In the rows, zero is written as 128.
Each row of numbers stands for one thing and depends on some of the facts below. Use the named rows to name the rest.

There are 2 kinds of fact about the things: α, Π.
α: uses; Π: belongs to class
duskir α skupek; gasik α tradar; gasik α nebrom; gasik α pipor; gasik α skizol; gasik α grekosi
gronur α miklok; gronur α lutir; gronur α moplek; desas α pustok; desas α suvas; fofofal α zuklivan
lasun α latres; treplum α dagrutruk; treplum α trukle; treplum α stotru; treplum α flopitun; fuflir α pustok
fuflir α skigrol; gremo α dratrel; gremo α tustok; gremo α staskena; pemadrum α popo; pemadrum α pustok
pemadrum α klaso; pemadrum α tronu; pemadrum α dagrutruk; pemadrum α tupu; mozem α bimotrom; mozem α nopu
mozem α brutu; mozem α skile; topun α pamobis; topun α kiluplas; topun α truku; topun α faruri
topun α vakir; topun α skofidrir; granitrik α bifik; granitrik α popo; granitrik α brabakle; plegrol α brutu
plegrol α tobrur; plegrol α keva; plegrol α lodizin; plegrol α flugris; plegrol α pokli; zifedrek α kuli
zifedrek α nopu; zifedrek α kitegra; zifedrek α foskobel; mono α flobel; mono α vovur; rizi α trigrol
rizi α zode; rizi α poflusin; rizi α stiferi; klefle α popo; klefle α skigrol; klefle α staskena
klefle α kepar; plabros α brukla; plabros α pokli; zaskek α flugris; zaskek α dutris; zaskek α sokim
zaskek α pelon; draska α bremuman; draska α fosuk; matel α kiluplas; matel α bubosku; matel α skigrol
matel α drotrozos; matel α flopitun; matel α magre; dadraflak α tradar; dadraflak α dizum; dadraflak α voklor
dadraflak α pokli; kuperok α gripaskes; kuperok α dagal; kuperok α brutu; kuperok α pladom; kuperok α magre
fegrastem α stane; fegrastem α keva; fegrastem α pelon; drafles α truku; drafles α bremuman; flutre α tretros
flutre α pofu; flutre α zode; flutre α magre; fidru α kuli; fidru α bubosku; fidru α keva
fidru α stiferi; fidru α tekis; mutik α skupek; mutik α drimer; mutik α vosivis; skaskes α migro
skaskes α staskena; stuklun α siparer; manin α trigrol; manin α mimo; manin α tronu; manin α voklor
manin α faruri; manin α skofidrir; flifus α pofu; flifus α gripaskes; flifus α brutu; flifus α dratrel
rikel α latres; rikel α drimer; rikel α kluvam; galem α dagal; galem α sokim; galem α vovur
galem α skofidrir; zibrin α giskin; zibrin α mimo; zibrin α vosivis; zibrin α stabrur; zopi α gastos
zopi α tolus; zopi α reples; zopi α moplek; nubru α pipor; nubru α stabrur; nubru α grubrik
belu α nopu; belu α tustok; belu α foskobel; belu α pelon; tageger α nisto; tageger α skigrol
fledrur α fosuk; namen α migro; namen α tronu; namen α skizol; staden α brukla; staden α nisto
staden α faruri; staden α vakir; vosun α vakir; vosun α skile; povo α fladazum; povo α grugrin
skeske α stane; skeske α trukle; skeske α lutir; skeske α tekis; dutil α zode; dutil α gistobror
dutil α kepar; dutil α suvas; dutil α fosuk; zifum α vakir; pleva α lugrom; pleva α dratrel
pleva α trukle; pleva α kevuk; pleva α pokli; pleva α kluvam; driskan α flasek; driskan α brukler
driskan α grekosi; flamo α mimo; flamo α gistobror; flamo α skile; flamo α suvas; ploste α stoklol
ploste α staskena; soril α flasek; soril α flibik; soril α bremuman; soril α brukler; soril α siparer
skopotrel α pofu; skopotrel α bimotrom; skopotrel α lugiles; skopotrel α kiluplas; bredrar α drurul; bredrar α vakir
bredrar α lutir; kelek α bifik; kelek α goflu; kelek α lodizin; kelek α brukler; filam α miklok
filam α stabrur; filam α tribor; bader α migro; bader α zakostu; bader α zuklivan; bader α siparer
ratra α donok; ratra α lugrom; ratra α gastos; ratra α drurul; ratra α stoklol; ratra α vovur
ratra α flopitun; bidu α tretros; bidu α kuli; piplo α mimo; piplo α bimotrom; piplo α lugiles
piplo α latres; piplo α miklok; piplo α fladazum; piplo α brabakle; pokli Π 877; duskir Π 643
dutris Π 568; gasik Π 602; moplek Π 602; flobel Π 568; gronur Π 602; bifik Π 877
skofidrir Π 643; pustok Π 877; desas Π 568; fofofal Π 877; lasun Π 877; treplum Π 602
truku Π 568; lodizin Π 602; fuflir Π 643; dagal Π 643; skizol Π 877; gremo Π 568
tolus Π 877; pemadrum Π 643; grubrik Π 568; skigrol Π 877; tustok Π 602; mozem Π 877
dagrutruk Π 568; kepar Π 568; topun Π 602; faruri Π 877; granitrik Π 877; migro Π 643
dratrel Π 602; latres Π 643; plegrol Π 643; drotrozos Π 643; tekis Π 602; zifedrek Π 877
gripaskes Π 602; bremuman Π 602; vovur Π 643; mono Π 602; pipor Π 643; foskobel Π 568
rizi Π 568; suvas Π 643; klefle Π 602; kluvam Π 643; plabros Π 643; miklok Π 643
skupek Π 877; zaskek Π 568; fosuk Π 602; draska Π 643; matel Π 568; pladom Π 602
goflu Π 643; vosivis Π 602; lugiles Π 602; dadraflak Π 877; brukla Π 602; stane Π 643
gistobror Π 602; kuperok Π 643; fegrastem Π 602; drafles Π 643; tupu Π 877; flutre Π 602
fidru Π 877; drurul Π 877; flibik Π 877; tretros Π 602; kiluplas Π 602; drimer Π 643
mutik Π 877; staskena Π 877; fladazum Π 643; bubosku Π 568; reples Π 877; skaskes Π 568
stoklol Π 568; brutu Π 602; stuklun Π 643; flugris Π 643; tronu Π 643; grekosi Π 568
poflusin Π 643; manin Π 877; sokim Π 568; flifus Π 602; zakostu Π 643; rikel Π 643
brabakle Π 602; galem Π 568; popo Π 877; gastos Π 568; zibrin Π 643; flasek Π 643
kevuk Π 568; zopi Π 568; voklor Π 602; nubru Π 877; mimo Π 877; giskin Π 602
lutir Π 643; belu Π 568; tobrur Π 602; stotru Π 602; trigrol Π 877; tageger Π 643
stiferi Π 643; fledrur Π 602; donok Π 643; magre Π 877; namen Π 877; pamobis Π 877
zuklivan Π 602; dizum Π 643; staden Π 877; nopu Π 568; keva Π 602; vosun Π 568
nisto Π 643; pelon Π 643; povo Π 643; nebrom Π 602; skeske Π 643; dutil Π 602
zifum Π 877; tribor Π 602; kuli Π 643; pleva Π 877; skile Π 877; driskan Π 643
siparer Π 643; pofu Π 602; flamo Π 643; tradar Π 602; vakir Π 643; ploste Π 877
stabrur Π 602; soril Π 602; flopitun Π 643; skopotrel Π 602; bredrar Π 877; kelek Π 568
filam Π 568; lugrom Π 877; trukle Π 877; klaso Π 568; bader Π 602; kitegra Π 568
grugrin Π 877; brukler Π 602; ratra Π 643; bidu Π 877; zode Π 643; piplo Π 568
bimotrom Π 643

Known rows:
siparer: [115 140 112 145 101 102 127  77 114 116 125 141 125 147 102 128 143 169
 136 124 172 135 112  78 144 148]
bader: [149 102 121 153 108 127 143  89 118 108 134 140  95 146 110  72 120 105
 108 116 120 118 105 127 115 140]
stuklun: [122 132 118 127 107 124 131  77 112 122 132 138 119 150 122 100 134 156
 129 119 115 138  98  91 143 155]
fuflir: [105 142 102 135 124 135 117  92 118 137 144 140 166 112 151 117 113 156
 139 115 104 148 105 102 138 141]
pustok: [ 88 118 110 152 122 104 177  94 127 144 120 141 199 141 115 130 118 133
 144 134 168 159 137 105 116 127]
desas: [146 136 133 140 133 133 165 147 140 123 134 134 144 116 163 122 112 120
 126 121 152 150 128 129 125 143]
galem: [178 131 152 149 116 157 156 120 148 113 130 139  85 113 153  74 122 114
 117 121 119 118 133 160 143 131]
draska: [125 135 121 125 118 118 117  73 113 127 134 141 133 131 143 126 127 155
 125 121 121 150 104 102 146 143]
gasik: [166  97  97 110 118 119 145 118 120 127 136 140 115 140 116  60 118  96
 114 110  76 116 130 156 125 146]
piplo: [209 135 158  95 136 130 165 166 138 121 141 146 124 111 160 133 114 114
 120 124 115 155 114 140 133 141]
ratra: [135 163 137 139 114 157 110  69 120 129 148 142 104 113 146  91 119 134
 139 123  16 111  90 118 155 136]
dratrel: [ 87  98 104 162 122 116 114 125 129 123 126 155  99 119  87 102 127 135
 130 123 165 108 109 130 116 117]
bubosku: [ 79 142 128 154 126 117 137 168 139 127 107 140 110 120 145 129 128 138
 138 130 181 142 122 148 128 133]
matel: [130 149 154 149 136 155 154 127 143 122 137 137 110 108 160  97 111 107
 123 124 114 137 113 138 131 141]
bredrar: [144 145 150 124 130 123 178  76 126 148 118 145 125 134 124  96 123 104
 122 134  27 120 138 139 148 119]
plegrol: [ 95 134 128  93 128 125 116  53 123 145 141 137  85  99 124  79 122 160
 129 115  74 143  89 105 146 148]
kuperok: [118 124 129 125 122 148 109  51 131 128 139 144 117 105 141  95 121 164
 127 118 106 141  88 137 141 135]
dadraflak: [173 117 119  90 126 121 199  64 131 147 125 133 132 131 129  61 120 122
 126 123  57 136 142 135 136 140]
dutil: [109  88 118 144 124 119 131 112 115 130 133 148 128 129 140 123 105  98
 103 118 136 142 104 150 115 128]
povo: [162 139 123  98 123 114 106 112 114 137 141 152 148 126 131 140 121 150
 139 121  98 157  96 106 152 139]
staden: [172 128 131 121 136 131 185  51 134 148 124 141 159 120 137  84 119 113
 114 126  74 127 150 136 149 121]

Which thing is each row?
No name comes twice in this set of rows, the named rows included.
[ 87 114 120 152 129 133 134 117 121 138 139 147 104 110 110  80 109  96
 121 113  78 109 102 129 125 122]	treplum
[142 112 134 147 113 121 187  58 123 124 122 136 147 153 122  82 122 123
 121 133  90 145 121 117 121 143]	fofofal
[113 116 115 124 122  98 175  87 136 146 111 140 129 132 100  91 135 150
 141 128 140 133 140 103 136 126]	pokli
[160 100 120 137 122 142 136  78 126 130 131 150 103 115 131  92 117  97
  99 107 110  98 140 172 146 109]	topun
[209 140 149  99 123 123 169 181 136 120 129 139 123 129 152 140 121 106
 126 124  81 136 122 166 140 157]	filam
[143 118 115 131 111 120 197  49 125 135 130 130 172 150 131  72 113 122
 127 128  83 145 141 130 120 151]	namen
[204 129 107  91 113 125 115 112 122 140 141 146 155 124 150 144 120 151
 141 116  65 149 112 152 153 149]	zibrin
[ 93 161 124 109 129 141 108 109 118 154 131 143  87 112 137 111 121 143
 143 119  17 127  97 131 149 143]	skeske
[ 72  89 111 153 124 108  98 147 120 132 111 155 109 121 117 137 127 129
 121 119 183 122 105 168 111 122]	tretros
[131 126 138 121 134 133 148 142 139 127 122 131 118 119 171 113 113 117
 126 120 119 148 126 175 127 148]	rizi
[125  99  98 167 101 106 132 125 118 108 117 146 107 152  96 103 131 125
 121 121 177 114 117 120 120 133]	zuklivan

The same things again, as new rows of numbers:
Known rows:
plegrol: [150 137 178 107 138 174 159 158 107  74  84 143 120 131 152 113 134 130
 158 147 140 132  85  78  85 147 109 124  59 124 166 128 158 108 134 187
 103  67 142  88 142]
fidru: [159 115 147 124 147 162 116 145 117  43  83 108  83 144 151 102 125 100
 132 126 133 137 163  80  96 148  98 118  83 104 184 147 160  91 112 158
 125  95 123 111 155]
rikel: [182 137 141 152 133 196 143 146  97  94 136 118 114 123 176 131 150 174
 129 137 155 148  81  73  92 124  90 109  89 140 136 108 160 112 137 179
  85 111 164  80 124]
pleva: [139 139 176  93 120 188 115 134 122  59 114 119 113 138 179 109 137 164
 159 125 163 120 109  73  96 149  84 128  75 124 151 133 171 108 135 154
  94 114 126 110 132]
namen: [179 107 149 129 128 194 128 106 105  59 107 107 111 127 147 143 121 139
 115 108 142 134 128  61  90 150 106 139 132 142 160 134 160 109  95 132
  80 121 109 115 154]
filam: [190 115 104 150 129 210 137 129  87  87 129 106  76 137 158 129 126 129
 112 109 168 148 145  70 111 127 110 113  94 128 146 115 148 117 131 162
  83 109 163  88 116]
skopotrel: [177 111 134 126 147 188 185 149  90  46 105 137  86 115 163  86 126 130
 127 101 169 145  51  76  75 133 116 148  95 132 179 118 145 141 106 158
  86  92 156 127 131]
flifus: [148 111 168  93 146 186 198 150 109  41 100 144  91 126 157  95 118 125
 150 113 164 129  32  72  77 148 114 159  82 122 178 121 150 146 119 157
  92  90 143 124 129]
klefle: [178  69 170 117  89 180 156 123 120  77  81 113  99 154  98 110  97 150
 144  78 188 155  96  56  69 131 105 129 131 142 162 121 189 116  98 178
  87 153 133 121 138]
gasik: [185 116 130 114 129 186 148 109 101  82 110 134 110 114 141 113 125 137
 119  88 154 130 106  72  75 152 110 128 103 141 178 118 160 121 115 160
 110 111 169 122 133]
manin: [179 113 133 139 134 197 122 136  96  56  97 111 108 120 176 112 141 147
 116 105 165 149 120  80  90 136  99 133 105 136 162 137 161 105  98 143
  75 106 130 123 141]
flobel: [194 102 143 130 134 203 140  97  93  98  85 131  88 105 151 108 101 105
 168 110 161 145 120 108 138 126 114 148  83 159 137 137 157 100 132 148
 102  96 119  97  95]
bubosku: [191 101 139 129 136 198 140 105  92  92  74 133  81 106 151  98  96  96
 166 105 157 148 128 109 133 126 114 146  80 153 147 140 153  98 127 150
 106  90 113  96 102]
skupek: [192 122 138 143 152 186 106  99 102  79 106 115 101  91 176 103 125 134
 149 110 147 145 117 109 129 124  84 141 100 154 140 141 162  89 120 131
 110 117 107 115 113]
drimer: [205 128 147 158 152 179 138 110  99 109  98 127 113  95 157 119 131 142
 156 130 138 156  84 114 124 115  91 133  93 158 130 131 165  91 128 162
 107 103 127  90 105]
miklok: [211 124 136 174 160 179 137 107  95 106  95 116 109  99 152 123 133 131
 146 125 136 163  94 116 127 110  92 129  96 152 133 132 162  90 122 161
 113 105 131  90 106]
tolus: [191 113 148 140 155 181 109  95 102  75  88 118 104  93 166 101 117 120
 154 112 144 147 117 115 130 127  89 152  98 149 145 149 165  89 112 129
 111 113  97 118 115]
kluvam: [195 127 161 146 151 178 142 110  99 107  91 129 123  98 158 114 125 139
 164 133 139 151  80 114 124 123  93 138  86 159 127 135 165  90 131 166
 110 102 125  93 105]
tupu: [192 111 147 139 153 184 113 100 102  73  84 119 101  90 166  97 116 121
 151 110 146 146 116 113 125 126  90 149 103 158 149 151 163  86 110 135
 109 107  92 123 123]
gripaskes: [189 108 148 119 154 180 162  97 103  80  85 145  96  89 152  85 109 112
 159  97 153 141  59 113 113 131 103 161  93 156 160 132 156 114 116 146
 120  99 128 124 103]
truku: [201  95 139 123 141 205 139 104  83  98  79 134 100  98 153 107 104 108
 165 106 162 147 121 110 129 139 125 165  81 163 129 140 159  97 132 142
  92  92 128 104  92]

Name these rows:
No name comes twice in this set of rows, the named rows included.
[177  89 194 122 135 190 133  67 124  72  93  93 107 133 124 142 100 135
 167 114 152 140  88  92 137 129  90 167 140 142 112 147 178 100 106 116
  98 150  68 119 114]	staskena
[187 120 144 147 142 181 154 149  94  83 103 120 112 126 149 128 140 144
 130 131 146 158  95  77  88 134 108 123  94 136 146 124 159 105 119 173
  90  94 153  91 136]	povo
[178 123 156 126 143 179 101  97 112  77  88 121 104 102 167 101 123 126
 162 111 145 138 123 112 129 131  82 139  88 143 145 148 171  84 124 138
 120 112 103 113 115]	trukle
[193  96 152 121 132 202 142  87  96  99  86 120  89 116 139 125 101 111
 168 108 166 144 113 101 143 130 114 153  96 152 123 140 161 103 135 140
  96 111 114  94  88]	stoklol
[203 120 121 177 145 188 145 152  89  89 124 109 103 124 159 134 146 154
 111 132 147 168 105  76  91 119  99 110 107 133 143 113 163 106 118 173
  88 108 167  89 132]	zibrin
[201 105 162 115 152 179 138 153  86  81  90 133 146 117 142 131 134 143
 141 138 153 165 119  74  71 172 133 159  91 149 135 129 175  87 135 162
  93  88 175 106 132]	drafles
[193 101 156 142 140 183 112  99 106  74  82 117 104  95 160  97 109 129
 153 105 155 152 118 106 121 120  88 142 113 163 150 146 168  88 104 138
 105 120  88 117 124]	popo
[191 122 166 142 158 168 147 112 102 101  70 129 117 101 148 114 122 120
 169 137 130 153  85 117 118 124  99 142  86 155 139 141 165  90 121 164
 118  84 121  93 117]	flugris
[209 114 151 141 159 181 152  77  84 109  80 149 137  74 140 138 116 111
 141 127 110 144 100 101 106 146 120 154 117 180 146 141 152  90 104 144
 107  76 121  97 134]	siparer
[172 107 144 135 168 163 136 141 112  30  87 100  69 149 141 113 127  82
 116 130 124 149 144  81 102 142 109 131  96  95 182 152 151 102 105 141
 121  89 115 118 159]	zifedrek
[207 106 131  86 146 184 145 104  83  80 109 160 134  91 140 118 115 129
 114  94 139 129 128  62  51 193 138 159 115 168 178 119 155 106 116 144
 110  89 183 128 148]	soril

Now the same things, written a new way:
Some things and their rows:
dutris: [129 137 143 155 135 142 148 148 143 105 149 108 117  76 184  83 138  93
 145 138 137 151 114 135 118 142 159  95 125 122 175 149]
kitegra: [145 153 142 117 121 149 148 144 145 109 163  99 115  71 154  65 154  92
 125 143 127 152  98  99 145 175 155 109 148 126 154 145]
kelek: [ 99 130 171 155 138 115 162 152 100  83 106 105  82  68 144 149  80 118
 147 118 140 195 126 160  80 144 111 104 154 168 150 146]
grubrik: [ 92 138 169 122 100 140 153 134 145 160 110 125 118 109 116  40 166 109
 182 154 152 156 126 142 103 166 156 104 165  97 152 161]
vosivis: [124 127 116 120  86 130 120  88 145 174  98 118 121 175  84  43 119 112
 151 135 153 123 191  96 135 112 146 141 116  73 119 134]
bremuman: [119 108 109 170 109 144 127 111 110 119  74 170 137 113 138  81 144 125
 103 143 112 110 214  57 145 127 170 146 123 142 122 107]
skopotrel: [146 105 154 117  89 118 136  96 106 105 159 116  89 134  72 144  75 124
  89 109 159 161 127 122 125  66  83 127 113 137 133 108]
kiluplas: [137 118 106 147 109 175 113 109 132 135 157 156 130 142 111 117 127 117
  86 140 125 112 203  73 156  97 144 150  86 109 143 101]
nebrom: [125 113 134 164  99 120 117 119 132 138  77 135 148 173 128  47 131 115
 149 128 130 104 170 129 154  93 180 138 137 109 127 133]
tretros: [170 126 105 131 106 143 102 126 141 114 152 116 142 137 121  71 153 104
  85 142 138 117 167  67 162 127 161 143 113 150 131 122]
tribor: [129 129 102 115  87 110 144  83 141 159 118 126 108 155  83  54 118 133
 145 136 141 127 173 103 137 109 143 137 131  91 111 134]
tronu: [ 83 144 124 146 136 142  93 149 146 160 103 172 197 159 109 158 160 126
 137 113  89  85 173 157 144 175 161 134 120 111 128 120]
tageger: [121 132 138 125 124 120 117 142 128 115 161 139 154 129  70 213 129 176
  85  90 112 125 125 164 144 128  90 128 129 152 127 124]
ratra: [134 147  99  95 121 109 151 140 117  84 126 123 115 140  81 206 151 180
  87  71 123 106  66 196 118  77  46 104 118 125 108 128]
miklok: [ 90 152  74  94 107 111 133  89 153 187 127 164 143 112  85 137 135 150
 139 122 119 127 144 110 137 171 122 127 118  64 111 134]
flamo: [130 134 159  95  91  93 125 128 125 139 141 148 152 113  60 184 112 173
  86  73 120 139 100 155 126 137  78 118 132 148 132 124]
skizol: [108 113 167 134 164 134 100 142 121 168  58 138 168 176 188  84 125 115
 187 173 128 107 117 137 116 147 185 132 171 126 116 151]
zifum: [129  86 169 121 173 109 150 119  98 163 145 134  98 107 145 148 114 168
 119 153 141 147  96 148 108  84 115 117 152 165 123 128]
manin: [143  81 235 111 156  96 136 135  97 158 128 116 114 144 109 147  96 161
 147 128 158 159  87 187 118  84 130 116 170 152 128 137]
staskena: [136 134 114 116 172 162  97 157 140 113 110 113 140 180 176 126 123  97
 179 190 118  84 106 102 104 159 150 159 115 130 115 115]
pleva: [143 116 164 120 186 105 146 138 119 108 123  59  90 164 159 176  74 126
 165 155 163 152  45 201  91  73  89 128 149 153 118 143]

Name these rows:
No name comes twice in this set of rows, the named rows included.
[ 91 142 159 158 119 155 146 152 136 137  70 147 137  89 166  54 150  93
 181 137 123 148 156 127  99 165 167 112 160 124 152 147]	grekosi
[143 141 146 148 136  95 132 155 116 103 139 127 134  82 142 214  72 140
 107  58 112 171  77 199 154 116 120  94 132 153 138 148]	plegrol
[ 95 146 102 152 136 121 130 141 125 115  92 163 159  81 150 179 106 135
 133 103  87 132 168 117 132 177 130 134 120 129 120 129]	goflu
[102 146 131 165 120 122 114 159 132 164 121 164 190 116 149 149 127 144
 140  94 103 121 137 184 162 136 156 128 130 106 141 140]	dizum
[142  87 204 136 171  96 139 149 102 152 101  99 124 147 164 131  74 144
 176 132 154 162  56 214 110  81 145 106 166 152 130 148]	dadraflak
[130 101 140 110 166 158 104 125 111 186 146 149 132 127 173 124 116 121
 135 189 142 132 139  90 117 147 153 144 121 141 143 121]	skile
[104  93 165 115 166 116 125 147 117 124 129  98  88 165 107 183  52 128
 166 154 151 163 116 134  78 138  96 134 158 167  98 141]	granitrik
[ 99 154 124 136  93 118 119 132 138 181  80 178 187 134 131 106 159 137
 159 104  99  99 128 161 151 165 167 123 142  78 128 154]	pipor
[142 114 130  98 160 124 119 151 123  96 106  98 105 180 151 148 118 135
 144 161 130 123  55 145  90 113  96 130 143 153 102 137]	ploste
[123 135 120 104 112 106 202 112 135  97 141  89  52 101  89 112 176 152
 123 122 154 143  83 168  73 102  67  88 146 133 122 137]	zopi

